Below is a small trained network, with its code and all its weights. Each question gives an input and a class and asks what happens when units are switched off, that is, made to give their printed mean instead of their output.

import numpy as np


def w(rows, s, z=0):
    codes = np.array(rows[::2]) - 128.0
    scale = np.full(codes.shape[1], s)
    scale[-1] = z or s
    return codes * scale


def f(y):
    return np.maximum(y, 0)


def log_softmax(a):
    a = a - a.max(-1, keepdims=True)
    return a - np.log(np.exp(a).sum(-1, keepdims=True))


def net(x, mask):
    res = np.array(x, float).reshape(1, 5) / 4 @ E
    y = f(res @ A[0][:, :-1].T + A[0][:, -1])
    res = res + np.where(mask, y, B[0][:, -1]) @ B[0][:, :-1]
    return log_softmax(res[-1] @ U[:, :-1].T + U[:, -1])


A, B = {}, {}
E = w([
[125,180,227,177],'x0',
[178,8,174,125],'x1',
[157,153,52,13],'x2',
[141,169,113,126],'x3',
[255,184,86,166],'x4',
],0.0086)
A[0] = w([
[178,116,200,180,127],'neuron 1',
[131,153,130,198,63],'neuron 2',
[66,98,127,105,57],'neuron 3',
[83,192,142,38,175],'neuron 4',
[27,113,102,121,159],'neuron 5',
[89,145,180,128,25],'neuron 6',
[208,51,182,127,3],'neuron 7',
[153,81,181,224,159],'neuron 8',
[228,139,69,67,108],'neuron 9',
[140,180,18,83,234],'neuron 10',
[123,121,135,7,247],'neuron 11',
[105,176,84,206,84],'neuron 12',
[110,99,83,101,3],'neuron 13',
],0.014,0.0061)
B[0] = w([
[90,112,226,219,205],'neuron 1',
[96,163,65,96,166],'neuron 2',
[28,95,127,113,159],'neuron 3',
[48,159,112,136,196],'neuron 4',
[118,105,202,103,187],'neuron 5',
[156,80,123,99,152],'neuron 6',
[43,234,170,82,184],'neuron 7',
[10,114,250,83,229],'neuron 8',
[179,89,77,227,234],'neuron 9',
[96,90,82,199,252],'neuron 10',
[70,138,78,152,226],'neuron 11',
[130,238,133,37,173],'neuron 12',
[76,105,91,133,145],'neuron 13',
],0.011,0.013)
U = w([
[82,153,179,178,231],'0',
[202,47,122,40,1],'1',
[107,252,115,109,197],'2',
[229,108,167,68,1],'3',
[103,44,168,176,193],'4',
[207,129,46,128,169],'5',
[89,7,66,70,101],'6',
[186,54,143,36,9],'7',
],0.012,0.0098)

Each question gives the input, the list of numbers given to net, and the class t.
The units are the neurons (one row each of A and B). Each row of codes is followed by its name. A weight is (code - 128) times the scale printed after its matrix; where a second scale follows, it is the last column's (A, B and U).
mask holds one flag per neuron, in row order. A switched-off neuron (its flag False) gives its mean, the last column of its row in B, instead of its output. The means were averaged over made-up inputs and are rounded, as every weight is.
A unit's drop is (log p(t) with every unit on - log p(t) with that unit switched off) / (log p(t) with every unit on - log p(t) with every unit switched off).
The circuit of an input: a set's keep is (log p(t) with only the set's units on - log p(t) with every unit switched off) / (log p(t) with every unit on - log p(t) with every unit switched off). Starting from the 12 units with the biggest drops (on a tie, the unit counted first), units are removed one at a time, each time the one whose removal leaves the highest keep (on an exact tie, the one counted first), for as long as the keep stays at least 0.8.
circuit, biggest first: the units of the circuit, biggest drop first
top k neurons: the k neurons with the biggest drops, biggest first
drop when u is switched off: that unit's drop, to one decimal
input [8,1,8,-3,5], class 5: circuit, biggest first : (neuron 8; neuron 9)
input [3,2,7,3,-6], class 6: circuit, biggest first : (neuron 1; neuron 7)
input [5,-6,-7,-1,7], class 2: circuit, biggest first : (neuron 12)
input [5,-2,-3,-6,-8], class 4: circuit, biggest first : (neuron 6; neuron 7)
input [7,-1,6,0,0], class 2: top 2 neurons : (neuron 1; neuron 8)
input [5,-2,2,5,5], class 2: top 2 neurons : (neuron 12; neuron 8)
input [-8,-7,2,-5,5], class 5: top 2 neurons : (neuron 8; neuron 9)
input [1,-7,2,5,-4], class 2: top 4 neurons : (neuron 1; neuron 8; neuron 12; neuron 9)
input [6,4,6,7,0], class 4: top 3 neurons : (neuron 12; neuron 7; neuron 2)
input [7,-5,-3,7,-5], class 2: circuit, biggest first : (neuron 12; neuron 10)
input [-4,-2,-1,-5,5], class 5: circuit, biggest first : (neuron 8; neuron 1)
input [-8,-6,-3,-3,-7], class 6: circuit, biggest first : (neuron 1; neuron 3)
input [-4,3,-2,1,-3], class 6: top 2 neurons : (neuron 1; neuron 9)
input [7,-4,-7,-8,-7], class 4: circuit, biggest first : (neuron 6)
input [-6,-5,-5,2,4], class 2: top 2 neurons : (neuron 12; neuron 9)
input [-7,6,-6,-3,-6], class 0: top 4 neurons : (neuron 7; neuron 9; neuron 10; neuron 8)
input [-1,-4,6,8,-7], class 6: circuit, biggest first : (neuron 1; neuron 10)
input [1,0,0,7,-7], class 6: top 3 neurons : (neuron 1; neuron 7; neuron 8)
input [-1,1,7,2,1], class 5: top 3 neurons : (neuron 8; neuron 9; neuron 1)
input [-7,-3,4,0,6], class 5: top 2 neurons : (neuron 9; neuron 8)
input [-4,-8,-1,1,-3], class 2: top 3 neurons : (neuron 12; neuron 1; neuron 8)
input [5,3,3,8,7], class 4: top 2 neurons : (neuron 9; neuron 1)
input [7,7,-7,-7,-7], class 0: top 2 neurons : (neuron 7; neuron 8)
input [-5,1,-2,-8,-6], class 6: top 2 neurons : (neuron 1; neuron 3)
input [1,-2,6,-8,6], class 5: drop when neuron 8 is switched off : 0.2
input [-7,-6,-7,-6,4], class 2: drop when neuron 12 is switched off : 0.3
input [5,8,-3,-8,0], class 0: drop when neuron 7 is switched off : 0.4
input [-5,8,-4,-6,-8], class 0: drop when neuron 7 is switched off : 1.1
